Below is a small trained network, with its code and all its weights. Each question gives an input and a class and asks what happens when units are switched off, that is, made to give their printed mean instead of their output.

import numpy as np


def w(rows, s, z=0):
    codes = np.array(rows[::2]) - 128.0
    scale = np.full(codes.shape[1], s)
    scale[-1] = z or s
    return codes * scale


def f(y):
    return np.maximum(y, 0)


def log_softmax(a):
    a = a - a.max(-1, keepdims=True)
    return a - np.log(np.exp(a).sum(-1, keepdims=True))


def net(x, mask):
    res = np.array(x, float).reshape(1, 2) / 4 @ E
    y = f(res @ A[0][:, :-1].T + A[0][:, -1])
    res = res + np.where(mask, y, B[0][:, -1]) @ B[0][:, :-1]
    return log_softmax(res[-1] @ U[:, :-1].T + U[:, -1])


A, B = {}, {}
E = w([
[67,162,218,103],'x0',
[172,254,128,185],'x1',
],0.016)
A[0] = w([
[241,237,146,211,58],'neuron 1',
[98,148,212,118,51],'neuron 2',
[61,173,117,85,98],'neuron 3',
[138,109,251,166,44],'neuron 4',
[121,200,152,177,3],'neuron 5',
[127,157,204,131,115],'neuron 6',
[155,214,158,161,110],'neuron 7',
[105,88,138,49,127],'neuron 8',
[117,52,166,45,124],'neuron 9',
[25,152,181,101,1],'neuron 10',
[175,71,70,202,28],'neuron 11',
[116,206,128,82,127],'neuron 12',
[150,126,37,177,87],'neuron 13',
],0.012,0.0072)
B[0] = w([
[115,73,91,158,238],'neuron 1',
[154,77,147,76,181],'neuron 2',
[255,116,165,119,160],'neuron 3',
[195,31,127,87,170],'neuron 4',
[140,86,23,118,169],'neuron 5',
[164,75,175,105,175],'neuron 6',
[110,61,82,221,199],'neuron 7',
[105,99,60,222,215],'neuron 8',
[87,148,75,172,248],'neuron 9',
[161,12,105,108,192],'neuron 10',
[144,102,153,44,182],'neuron 11',
[123,181,89,157,169],'neuron 12',
[229,93,181,95,185],'neuron 13',
],0.0082,0.016)
U = w([
[82,117,95,161,37],'0',
[168,100,176,99,61],'1',
[101,143,155,153,249],'2',
[71,250,134,74,63],'3',
],0.019,0.015)

Each question gives the input, the list of numbers given to net, and the class t.
The units are the neurons (one row each of A and B). Each row of codes is followed by its name. A weight is (code - 128) times the scale printed after its matrix; where a second scale follows, it is the last column's (A, B and U).
mask holds one flag per neuron, in row order. A switched-off neuron (its flag False) gives its mean, the last column of its row in B, instead of its output. The means were averaged over made-up inputs and are rounded, as every weight is.
A unit's drop is (log p(t) with every unit on - log p(t) with that unit switched off) / (log p(t) with every unit on - log p(t) with every unit switched off).
most important unit: the unit with the biggest drop
k most important neurons: the k neurons with the biggest drops, biggest first
drop when u is switched off: that unit's drop, to one decimal
input [1,-3], class 2: most important unit => neuron 1
input [2,5], class 0: 3 most important neurons => neuron 7; neuron 1; neuron 5
input [-6,4], class 1: 2 most important neurons => neuron 13; neuron 9
input [-5,-4], class 1: 4 most important neurons => neuron 11; neuron 13; neuron 7; neuron 1
input [-8,6], class 1: 2 most important neurons => neuron 13; neuron 11
input [6,-7], class 0: 2 most important neurons => neuron 9; neuron 8
input [0,2], class 2: 2 most important neurons => neuron 8; neuron 9
input [-3,2], class 2: 2 most important neurons => neuron 10; neuron 4
input [4,3], class 1: 2 most important neurons => neuron 9; neuron 8
input [-3,-1], class 2: 3 most important neurons => neuron 10; neuron 4; neuron 2
input [6,6], class 0: 3 most important neurons => neuron 7; neuron 5; neuron 1
input [0,-3], class 2: 2 most important neurons => neuron 1; neuron 7
input [-3,1], class 2: 2 most important neurons => neuron 10; neuron 4
input [6,-8], class 0: most important unit => neuron 9
input [-4,1], class 1: 3 most important neurons => neuron 9; neuron 13; neuron 8
input [-2,2], class 2: drop when neuron 8 is switched off => 0.2
input [-3,3], class 2: drop when neuron 10 is switched off => 0.4
input [4,4], class 0: drop when neuron 13 is switched off => 0.8
input [2,8], class 0: drop when neuron 4 is switched off => 0.0
